Below is a small trained network, with its code and all its weights. Each question gives an input and a target symbol and asks what happens when units are switched off, that is, made to give their printed mean instead of their output.

import numpy as np


def w(rows, s, z=0):
    codes = np.array(rows[::2]) - 128.0
    scale = np.full(codes.shape[1], s)
    scale[-1] = z or s
    return codes * scale


def norm(h):
    return h / np.sqrt((h * h).mean(-1, keepdims=True) + 1e-5)


def softmax(a):
    e = np.exp(a - a.max(-1, keepdims=True))
    return e / e.sum(-1, keepdims=True)


def log_softmax(a):
    a = a - a.max(-1, keepdims=True)
    return a - np.log(np.exp(a).sum(-1, keepdims=True))


def net(x, mask):
    ids = ['βγηλξπφ'.index(c) for c in x.split()]
    T = len(ids)
    res = E[ids] + P[:T]
    u = 0
    for l in range(3):
        r = norm(res)
        for j in range(2):
            rows = slice(2 * j, 2 * j + 2)
            q, k, v = (r @ M[l][rows].T for M in (Q, K, V))
            z = softmax(np.where(np.tri(T) > 0, q @ k.T / 2**0.5, -1e9)) @ v
            o = O[l][rows]
            res = res + np.where(mask[u + j], z, o[:, -1]) @ o[:, :-1]
        u += 2
    return log_softmax(norm(res)[-1] @ U[:, :-1].T + U[:, -1])


Q, K, V, O = {}, {}, {}, {}
E = w([
[154,97,173,166,151,203,135,152,170],'β',
[186,169,61,111,176,177,170,114,144],'γ',
[118,125,103,163,77,254,115,81,114],'η',
[146,132,199,102,195,81,165,206,140],'λ',
[109,166,184,48,124,176,163,145,97],'ξ',
[125,181,169,152,97,115,176,128,151],'π',
[163,134,185,153,133,65,123,30,149],'φ',
],0.019)
P = w([
[154,145,116,129,141,133,105,151,140],'0',
[157,107,140,86,137,148,169,106,195],'1',
[87,109,147,142,150,130,141,120,91],'2',
[106,81,138,99,99,85,162,99,162],'3',
[135,170,169,153,134,102,126,77,95],'4',
[251,112,109,179,103,146,119,142,134],'5',
],0.024)
Q[0] = w([
[154,40,92,49,70,67,104,126,169],'L0H0',
[248,129,166,137,74,136,156,130,116],'L0H0',
[92,149,175,140,184,176,196,87,55],'L0H1',
[220,184,145,177,130,141,64,173,48],'L0H1',
],0.012)
K[0] = w([
[148,214,153,153,165,191,88,173,145],'L0H0',
[72,112,114,181,182,107,101,143,64],'L0H0',
[81,171,145,108,66,46,98,74,116],'L0H1',
[9,85,121,171,190,119,244,79,66],'L0H1',
],0.014)
V[0] = w([
[160,208,178,170,132,128,91,113,120],'L0H0',
[148,127,198,101,200,95,80,6,84],'L0H0',
[124,181,2,131,175,131,221,108,133],'L0H1',
[89,183,148,179,90,47,146,117,158],'L0H1',
],0.0084)
O[0] = w([
[101,79,118,135,169,152,163,95,107,249],'L0H0',
[95,143,141,120,195,124,65,53,123,143],'L0H0',
[105,232,93,173,105,103,82,183,252,154],'L0H1',
[104,137,80,164,180,142,198,148,132,254],'L0H1',
],0.014,0.0048)
Q[1] = w([
[9,192,150,171,199,130,84,134,113],'L1H0',
[30,9,78,64,57,102,102,133,211],'L1H0',
[205,118,156,86,124,119,86,94,195],'L1H1',
[98,38,37,85,58,106,119,185,175],'L1H1',
],0.011)
K[1] = w([
[185,152,134,125,94,79,200,22,183],'L1H0',
[253,108,69,113,171,192,90,156,146],'L1H0',
[179,106,122,139,79,103,60,123,104],'L1H1',
[86,51,88,97,91,113,115,190,147],'L1H1',
],0.014)
V[1] = w([
[63,177,113,54,94,183,140,127,98],'L1H0',
[134,123,144,55,197,87,118,203,128],'L1H0',
[86,122,102,142,136,119,216,123,130],'L1H1',
[154,115,122,48,139,128,3,101,114],'L1H1',
],0.015)
O[1] = w([
[111,191,160,197,150,162,226,126,84,117],'L1H0',
[190,247,188,124,138,203,62,79,69,110],'L1H0',
[184,115,149,178,195,197,96,149,136,197],'L1H1',
[79,182,134,101,96,87,150,96,145,4],'L1H1',
],0.015,0.016)
Q[2] = w([
[99,109,94,169,250,157,104,155,191],'L2H0',
[41,120,112,160,188,88,157,168,58],'L2H0',
[13,93,125,123,247,141,82,106,102],'L2H1',
[237,143,194,218,109,155,198,123,169],'L2H1',
],0.012)
K[2] = w([
[106,99,119,119,210,146,60,142,179],'L2H0',
[10,71,159,90,192,156,210,156,148],'L2H0',
[70,60,172,144,182,65,89,65,165],'L2H1',
[195,209,96,193,129,106,97,176,111],'L2H1',
],0.013)
V[2] = w([
[80,105,130,148,126,96,157,183,63],'L2H0',
[86,194,137,156,142,123,110,166,146],'L2H0',
[189,155,134,84,20,221,215,254,127],'L2H1',
[87,148,123,123,130,164,169,150,109],'L2H1',
],0.011)
O[2] = w([
[120,55,73,114,87,245,206,39,110,5],'L2H0',
[123,234,167,185,113,128,166,101,172,1],'L2H0',
[215,101,111,195,28,238,179,193,136,12],'L2H1',
[153,106,102,236,183,111,187,121,98,48],'L2H1',
],0.012,0.0028)
U = w([
[213,1,163,53,14,50,120,167,74,88],'β',
[89,135,129,179,54,86,91,200,252,144],'γ',
[31,31,53,172,47,80,233,150,122,128],'η',
[231,126,226,132,94,131,10,110,68,3],'λ',
[110,151,212,159,85,134,239,108,49,122],'ξ',
[185,22,132,212,185,175,168,159,158,152],'π',
[26,73,109,102,182,89,100,107,131,214],'φ',
],0.0048,0.0034)

Each question gives the input, a string of symbols that net reads in full, and the target symbol t.
The units are the heads (2 rows each of Q, K, V and O). Each row of codes is followed by its name. A weight is (code - 128) times the scale printed after its matrix; where a second scale follows, it is the last column's (O and U).
mask holds one flag per head, layer by layer. A switched-off head (its flag False) gives its mean, the last column of its rows in O, instead of its output. The means were averaged over made-up inputs and are rounded, as every weight is.
A unit's drop is (log p(t) with every unit on - log p(t) with that unit switched off) / (log p(t) with every unit on - log p(t) with every unit switched off).
The circuit of an input: a set's keep is (log p(t) with only the set's units on - log p(t) with every unit switched off) / (log p(t) with every unit on - log p(t) with every unit switched off). Starting from all 6 units, units are removed one at a time, each time the one whose removal leaves the highest keep (on an exact tie, the one counted first), for as long as the keep stays at least 0.8.
circuit, biggest first: the units of the circuit, biggest drop first
most important unit: the unit with the biggest drop
heads that matter: for each layer, one digit per head in row order, 1 if its drop is at least 0.15 and else 0, layers parted by /
input π π η γ φ γ, target η: circuit, biggest first -> L1H0; L1H1; L0H1
input π ξ ξ β η π, target ξ: circuit, biggest first -> L1H0; L1H1; L0H1
input π β β γ π π, target β: circuit, biggest first -> L0H1; L1H1
input γ φ λ, target φ: heads that matter -> 10 / 00 / 00
input φ φ β π γ γ, target β: circuit, biggest first -> L0H1; L1H1
input π λ β γ η, target η: circuit, biggest first -> L1H1; L1H0; L0H0
input γ π φ λ, target γ: heads that matter -> 01 / 00 / 00
input π π λ π ξ φ, target λ: most important unit -> L1H0
input λ π γ ξ λ, target ξ: heads that matter -> 10 / 11 / 00
input φ γ η π γ γ, target η: heads that matter -> 01 / 11 / 00
input π φ φ ξ η, target φ: heads that matter -> 10 / 00 / 00
input φ β π γ, target φ: circuit, biggest first -> L0H0; L2H1
input π β π ξ φ, target φ: circuit, biggest first -> L0H0; L2H1
input π φ π, target φ: most important unit -> L0H0
input β β λ, target λ: circuit, biggest first -> L1H0; L0H0
input β ξ η γ φ φ, target η: heads that matter -> 00 / 11 / 00
input β β β β, target β: circuit, biggest first -> L0H1; L0H0; L1H1
input π φ β γ π φ, target β: circuit, biggest first -> L1H1; L0H1
input γ π λ γ ξ η, target λ: heads that matter -> 00 / 10 / 00
input β λ ξ η, target β: most important unit -> L0H1
